[[124 115 117 131 139 132 131 117 151 132 126 132 123 131 131 132]
 [123 133 133 130 135 129 130 134 122 130 127 131 149 130 130 129]
 [122 120 119 135 118 132 121 121 133 132 111 112 133 121 134 122]
 [120 127 129 145 132 145 144 130 128 148 121 126 131 143 146 144]]
=>
[[115 117 131 139 132 131 117 151 132 126 132 123 131 131 132 124]
 [133 133 130 135 129 130 134 122 130 127 131 149 130 130 129 123]
 [120 119 135 118 132 121 121 133 132 111 112 133 121 134 122 122]
 [127 129 145 132 145 144 130 128 148 121 126 131 143 146 144 120]]

[[131 130 106 126 157]
 [127 127 128 127 127]
 [127 128 126 126 130]
 [129 127 127 129 128]
 [128 128 128 129 129]]
=>
[[130 106 126 157 131]
 [127 128 127 127 127]
 [128 126 126 130 127]
 [127 127 129 128 129]
 [128 128 129 129 128]]

[[105 115 142 106]
 [125 135 106 120]
 [127 128 129 121]
 [132 124 128 128]
 [122 130 127 127]
 [126 129 124 130]]
=>
[[115 142 106 105]
 [135 106 120 125]
 [128 129 121 127]
 [124 128 128 132]
 [130 127 127 122]
 [129 124 130 126]]

[[121 120]
 [143 126]
 [150 131]
 [132 141]]
=>
[[120 121]
 [126 143]
 [131 150]
 [141 132]]

[[120 121]
 [133 134]
 [135 140]
 [133 134]
 [111 102]
 [117 116]]
=>
[[121 120]
 [134 133]
 [140 135]
 [134 133]
 [102 111]
 [116 117]]

[[128 116 137 120 155 130 127 127 134 145 133]
 [124 112 136 135 155 115 135 138 122 141 121]
 [134 124 128 114 155 133 128 136 125 141 138]
 [137 125 142 132 155 128 136 123 128 137 113]
 [129 119 133 121 155 125 133 137 130 152 129]
 [127 121 131 126 155 123 136 141 123 148 128]
 [132 128 129 139 155 132 123 114 104 137 123]]
=>
[[116 137 120 155 130 127 127 134 145 133 128]
 [112 136 135 155 115 135 138 122 141 121 124]
 [124 128 114 155 133 128 136 125 141 138 134]
 [125 142 132 155 128 136 123 128 137 113 137]
 [119 133 121 155 125 133 137 130 152 129 129]
 [121 131 126 155 123 136 141 123 148 128 127]
 [128 129 139 155 132 123 114 104 137 123 132]]

[[131 122 128 123 126 122 132 121 126 123 131 124 139 139]
 [122 132 128 128 130 132 132 122 133 128 131 136 129 117]
 [125 119 135 127 129 134 152 123 125 127 129 118 147 129]
 [126 130 126 125 128 125 125 121 131 126 133 138 126 129]
 [129 127 129 125 126 123 125 121 128 129 132 130 132 134]]
=>
[[122 128 123 126 122 132 121 126 123 131 124 139 139 131]
 [132 128 128 130 132 132 122 133 128 131 136 129 117 122]
 [119 135 127 129 134 152 123 125 127 129 118 147 129 125]
 [130 126 125 128 125 125 121 131 126 133 138 126 129 126]
 [127 129 125 126 123 125 121 128 129 132 130 132 134 129]]

[[103 134 111]
 [155 122 143]
 [117 128 111]]
=>
[[134 111 103]
 [122 143 155]
 [128 111 117]]
